Below are the code and all the weights of a small trained network. Each question names an input and a target symbol and asks about switching units off, where a switched-off unit gives its printed mean instead of its output.

import numpy as np


def w(rows, s, z=0):
    codes = np.array(rows[::2]) - 128.0
    scale = np.full(codes.shape[1], s)
    scale[-1] = z or s
    return codes * scale


def f(y):
    return y / 2 * (1 + np.tanh(0.7978845608 * (y + 0.044715 * y**3)))


def softmax(a):
    e = np.exp(a - a.max(-1, keepdims=True))
    return e / e.sum(-1, keepdims=True)


def log_softmax(a):
    a = a - a.max(-1, keepdims=True)
    return a - np.log(np.exp(a).sum(-1, keepdims=True))


def net(x, mask):
    ids = ['εζηθλμξστφψω'.index(c) for c in x.split()]
    T = len(ids)
    res = E[ids] + P[:T]
    r = res
    for j in range(2):
        rows = slice(2 * j, 2 * j + 2)
        q, k, v = (r @ M[0][rows].T for M in (Q, K, V))
        z = softmax(np.where(np.tri(T) > 0, q @ k.T / 2**0.5, -1e9)) @ v
        o = O[0][rows]
        res = res + np.where(mask[j], z, o[:, -1]) @ o[:, :-1]
    y = f(res @ A[0][:, :-1].T + A[0][:, -1])
    res = res + np.where(mask[2:6], y, B[0][:, -1]) @ B[0][:, :-1]
    return log_softmax(res[-1] @ U[:, :-1].T + U[:, -1])


Q, K, V, O, A, B = {}, {}, {}, {}, {}, {}
E = w([
[61,159,85,121,168,182,155],'ε',
[65,145,138,62,106,87,95],'ζ',
[164,59,98,49,122,164,149],'η',
[173,99,188,98,73,85,132],'θ',
[164,86,149,96,50,103,179],'λ',
[74,145,116,178,121,167,171],'μ',
[114,26,173,52,159,67,72],'ξ',
[147,146,122,115,16,140,149],'σ',
[144,6,151,115,122,35,194],'τ',
[104,103,89,181,181,150,118],'φ',
[149,111,97,108,121,79,30],'ψ',
[122,91,135,164,48,39,92],'ω',
],0.017)
P = w([
[117,245,225,103,205,54,198],'0',
[132,123,189,119,128,149,117],'1',
[138,76,163,104,85,211,65],'2',
[127,71,125,115,60,99,55],'3',
[111,120,81,140,66,1,57],'4',
[153,82,67,129,18,19,45],'5',
],0.009)
Q[0] = w([
[110,75,69,65,15,2,130],'head 1',
[127,62,205,46,83,226,124],'head 1',
[84,236,101,246,190,228,157],'head 2',
[172,111,143,169,201,155,164],'head 2',
],0.0087)
K[0] = w([
[62,1,37,205,76,110,39],'head 1',
[140,168,129,227,166,7,135],'head 1',
[37,148,253,17,114,157,199],'head 2',
[36,222,173,128,176,190,169],'head 2',
],0.0059)
V[0] = w([
[133,167,85,8,115,161,125],'head 1',
[156,161,154,127,37,119,145],'head 1',
[112,180,115,140,118,123,63],'head 2',
[84,162,93,163,114,156,170],'head 2',
],0.016)
O[0] = w([
[175,125,160,138,97,122,254,73],'head 1',
[160,215,207,162,133,112,114,89],'head 1',
[77,92,233,175,110,185,152,109],'head 2',
[71,217,115,97,55,114,135,4],'head 2',
],0.015,0.0041)
A[0] = w([
[102,114,197,38,34,1,142,27],'neuron 1',
[136,213,141,108,11,130,125,142],'neuron 2',
[212,69,205,39,91,74,171,28],'neuron 3',
[122,97,91,6,58,75,105,251],'neuron 4',
],0.0077,0.0022)
B[0] = w([
[166,170,139,7,99,224,123,179],'neuron 1',
[146,108,119,191,54,97,92,160],'neuron 2',
[71,160,40,188,144,167,92,201],'neuron 3',
[128,130,154,153,91,59,198,246],'neuron 4',
],0.011)
U = w([
[152,42,184,102,44,71,171,202],'ε',
[201,197,1,86,154,170,33,70],'ζ',
[165,127,237,117,170,122,34,169],'η',
[15,101,46,155,183,142,112,134],'θ',
[230,106,123,139,138,54,98,72],'λ',
[81,174,145,106,182,238,75,214],'μ',
[153,212,128,183,231,119,125,241],'ξ',
[194,140,55,143,165,160,202,2],'σ',
[136,161,68,186,66,172,48,56],'τ',
[109,50,222,223,159,161,180,188],'φ',
[246,70,105,68,126,197,96,118],'ψ',
[137,168,195,218,144,72,149,48],'ω',
],0.0064,0.0043)

Each question gives the input, a string of symbols that net reads in full, and the target symbol t.
The units are the heads (2 rows each of Q, K, V and O) and the neurons (one row each of A and B). Each row of codes is followed by its name. A weight is (code - 128) times the scale printed after its matrix; where a second scale follows, it is the last column's (O, A, B and U).
mask holds one flag per unit, heads first, then neurons. A switched-off unit (its flag False) gives its mean, the last column of its rows in O or B, instead of its output. The means were averaged over made-up inputs and are rounded, as every weight is.
A unit's drop is (log p(t) with every unit on - log p(t) with that unit switched off) / (log p(t) with every unit on - log p(t) with every unit switched off).
The circuit of an input: a set's keep is (log p(t) with only the set's units on - log p(t) with every unit switched off) / (log p(t) with every unit on - log p(t) with every unit switched off). Starting from all 6 units, units are removed one at a time, each time the one whose removal leaves the highest keep (on an exact tie, the one counted first), for as long as the keep stays at least 0.8.
circuit, biggest first: the units of the circuit, biggest drop first
unit that matters most: the unit with the biggest drop
top k neurons: the k neurons with the biggest drops, biggest first
input λ τ λ ζ θ θ, target ξ: circuit, biggest first => [neuron 3; head 1]
input ζ φ σ, target ε: unit that matters most => neuron 4
input φ ζ φ, target θ: top 2 neurons => [neuron 1; neuron 4]
input λ σ φ φ η, target ε: circuit, biggest first => [neuron 4; head 1; neuron 3]
input ζ ζ φ ε ω ζ, target η: circuit, biggest first => [head 1; head 2]
input ζ φ λ ζ ζ μ, target φ: top 2 neurons => [neuron 1; neuron 3]
input ε φ ζ ζ η, target σ: top 3 neurons => [neuron 3; neuron 4; neuron 2]
input ε ε ζ φ, target ε: circuit, biggest first => [head 1; neuron 3]
input η θ τ λ, target λ: circuit, biggest first => [head 2; neuron 4]
input η φ φ, target σ: circuit, biggest first => [head 1; head 2]
input φ ξ λ σ, target τ: top 3 neurons => [neuron 2; neuron 3; neuron 4]
input ω φ η, target η: top 2 neurons => [neuron 3; neuron 1]
input φ θ ζ, target ε: circuit, biggest first => [neuron 4; neuron 3]
input σ ξ ε, target ω: circuit, biggest first => [head 1]
input ε ε σ φ, target ε: circuit, biggest first => [neuron 3; head 1]
input μ μ ε, target τ: circuit, biggest first => [head 2; neuron 2]
input ζ τ ζ, target λ: circuit, biggest first => [head 2; neuron 4]
input ε φ ζ, target ε: circuit, biggest first => [neuron 4; neuron 3; head 1]
input φ φ ε ε μ, target ε: circuit, biggest first => [head 1; neuron 3]
input ξ μ φ, target ψ: unit that matters most => neuron 3
input φ ε φ, target θ: top 2 neurons => [neuron 1; neuron 2]
input ψ ω ζ φ ε, target φ: top 2 neurons => [neuron 3; neuron 1]
input λ λ ζ ξ, target θ: top 2 neurons => [neuron 3; neuron 1]
input φ ζ ζ φ, target φ: top 2 neurons => [neuron 1; neuron 3]
input φ ω ω φ ψ, target η: top 2 neurons => [neuron 4; neuron 3]
input λ ψ ε, target ξ: top 2 neurons => [neuron 1; neuron 4]
